Below is a small trained network, with its code and all its weights. Each question gives an input and a class and asks what happens when units are switched off, that is, made to give their printed mean instead of their output.

import numpy as np


def w(rows, s, z=0):
    codes = np.array(rows[::2]) - 128.0
    scale = np.full(codes.shape[1], s)
    scale[-1] = z or s
    return codes * scale


def norm(h):
    return h / np.sqrt((h * h).mean(-1, keepdims=True) + 1e-5)


def f(y):
    return y / 2 * (1 + np.tanh(0.7978845608 * (y + 0.044715 * y**3)))


def log_softmax(a):
    a = a - a.max(-1, keepdims=True)
    return a - np.log(np.exp(a).sum(-1, keepdims=True))


def net(x, mask):
    res = np.array(x, float).reshape(1, 5) / 4 @ E
    u = 0
    for l in range(3):
        y = f(norm(res) @ A[l][:, :-1].T + A[l][:, -1])
        res = res + np.where(mask[u : u + 3], y, B[l][:, -1]) @ B[l][:, :-1]
        u += 3
    return log_softmax(norm(res)[-1] @ U[:, :-1].T + U[:, -1])


A, B = {}, {}
E = w([
[129,134,131,133,128,134,128,129,129,131,128],'x0',
[110,163,113,142,198,103,192,239,108,91,172],'x1',
[124,123,130,125,126,123,128,126,133,127,130],'x2',
[186,165,134,110,177,54,147,115,143,250,130],'x3',
[154,123,92,121,159,142,56,154,231,117,199],'x4',
],0.0018)
A[0] = w([
[47,154,132,215,168,72,255,200,41,103,119,62],'L0N0',
[116,101,78,169,49,174,10,71,236,84,177,58],'L0N1',
[161,172,127,142,154,97,45,72,245,215,155,1],'L0N2',
],0.0022,0.0021)
B[0] = w([
[224,94,164,5,144,202,88,134,99,150,97,255],'L0N0',
[157,97,247,38,253,187,114,103,122,132,23,234],'L0N1',
[227,7,23,73,23,113,137,121,29,155,177,149],'L0N2',
],0.0027,0.0015)
A[1] = w([
[134,155,112,169,70,41,165,54,106,204,108,153],'L1N0',
[1,95,173,222,81,177,120,76,115,62,90,3],'L1N1',
[100,136,117,137,159,167,75,169,200,37,171,127],'L1N2',
],0.003,0.0011)
B[1] = w([
[30,138,211,195,115,200,99,132,160,122,98,199],'L1N0',
[252,222,36,53,161,25,113,135,128,127,120,234],'L1N1',
[10,76,183,231,152,159,171,165,135,121,120,255],'L1N2',
],0.0028,0.0017)
A[2] = w([
[105,148,55,186,187,77,137,209,233,91,249,42],'L2N0',
[194,141,158,57,69,126,117,27,76,104,44,78],'L2N1',
[112,93,110,112,79,180,189,207,38,4,144,5],'L2N2',
],0.0027,0.0013)
B[2] = w([
[112,142,86,179,105,51,195,85,123,104,157,208],'L2N0',
[93,178,71,183,127,79,136,176,158,81,176,254],'L2N1',
[130,100,114,107,3,225,76,70,129,200,192,183],'L2N2',
],0.0036,0.0022)
U = w([
[149,252,46,120,106,43,104,114,114,25,70,255],'0',
[133,66,187,65,229,195,73,97,190,42,52,144],'1',
[147,111,110,50,31,254,135,151,59,120,179,190],'2',
[22,72,136,237,140,178,174,169,158,53,193,75],'3',
[38,164,215,228,68,120,117,70,146,204,60,120],'4',
[235,19,77,97,104,102,58,77,168,219,166,34],'5',
[187,179,197,61,225,115,192,191,56,211,95,157],'6',
[152,136,55,177,161,4,216,143,156,147,219,34],'7',
],0.008,0.00078)

Each question gives the input, the list of numbers given to net, and the class t.
The units are the neurons (one row each of A and B). Each row of codes is followed by its name. A weight is (code - 128) times the scale printed after its matrix; where a second scale follows, it is the last column's (A, B and U).
mask holds one flag per neuron, layer by layer. A switched-off neuron (its flag False) gives its mean, the last column of its row in B, instead of its output. The means were averaged over made-up inputs and are rounded, as every weight is.
A unit's drop is (log p(t) with every unit on - log p(t) with that unit switched off) / (log p(t) with every unit on - log p(t) with every unit switched off).
The circuit of an input: a set's keep is (log p(t) with only the set's units on - log p(t) with every unit switched off) / (log p(t) with every unit on - log p(t) with every unit switched off). Starting from all 9 units, units are removed one at a time, each time the one whose removal leaves the highest keep (on an exact tie, the one counted first), for as long as the keep stays at least 0.8.
circuit, biggest first: the units of the circuit, biggest drop first
top k neurons: the k neurons with the biggest drops, biggest first
k most important neurons of layer l: the k neurons of layer l with the biggest drops, biggest first
drop when u is switched off: that unit's drop, to one decimal
input [-1,8,-1,0,-2], class 2: top 2 neurons => L0N0; L2N2
input [0,3,3,2,0], class 6: circuit, biggest first => L2N1
input [-8,1,1,0,-8], class 2: circuit, biggest first => L0N0; L0N1; L2N2
input [-8,-2,5,8,-1], class 4: top 2 neurons => L1N0; L0N0
input [-2,0,-3,5,2], class 5: top 3 neurons => L0N2; L2N1; L1N2
input [-1,7,7,-5,-3], class 2: top 2 neurons => L2N2; L0N0
input [-3,0,-5,-1,7], class 1: 2 most important neurons of layer 0 => L0N1; L0N2
input [6,1,-4,0,5], class 3: top 4 neurons => L0N0; L1N1; L1N2; L0N1
input [-6,-7,5,0,-8], class 0: circuit, biggest first => L1N2; L2N1
input [-5,-1,-4,-8,4], class 1: top 3 neurons => L0N1; L2N1; L1N1
input [-3,7,-8,-8,-2], class 2: top 2 neurons => L2N2; L0N0
input [7,0,-5,7,-8], class 4: top 3 neurons => L1N0; L0N1; L1N1
input [7,-4,7,2,0], class 4: top 3 neurons => L0N0; L1N0; L1N1
input [2,-1,5,0,4], class 1: top 3 neurons => L0N1; L2N2; L1N1
input [-1,-2,-8,-5,-2], class 0: circuit, biggest first => L1N1
input [-8,-1,5,8,0], class 4: 2 most important neurons of layer 1 => L1N0; L1N1
input [-2,-1,-2,-7,4], class 1: top 3 neurons => L0N1; L2N1; L1N1
input [-8,0,-7,-1,5], class 1: top 2 neurons => L0N1; L2N1
input [-5,-1,2,-7,-7], class 0: 2 most important neurons of layer 1 => L1N1; L1N2
input [2,-5,-2,-5,-7], class 0: circuit, biggest first => L1N1
input [-6,1,3,0,5], class 3: 2 most important neurons of layer 1 => L1N1; L1N2
input [4,3,-3,0,-8], class 2: 2 most important neurons of layer 0 => L0N1; L0N0
input [8,5,-8,-8,-4], class 2: drop when L2N2 is switched off => 0.2
input [-5,4,6,-3,-8], class 2: drop when L2N2 is switched off => 0.3
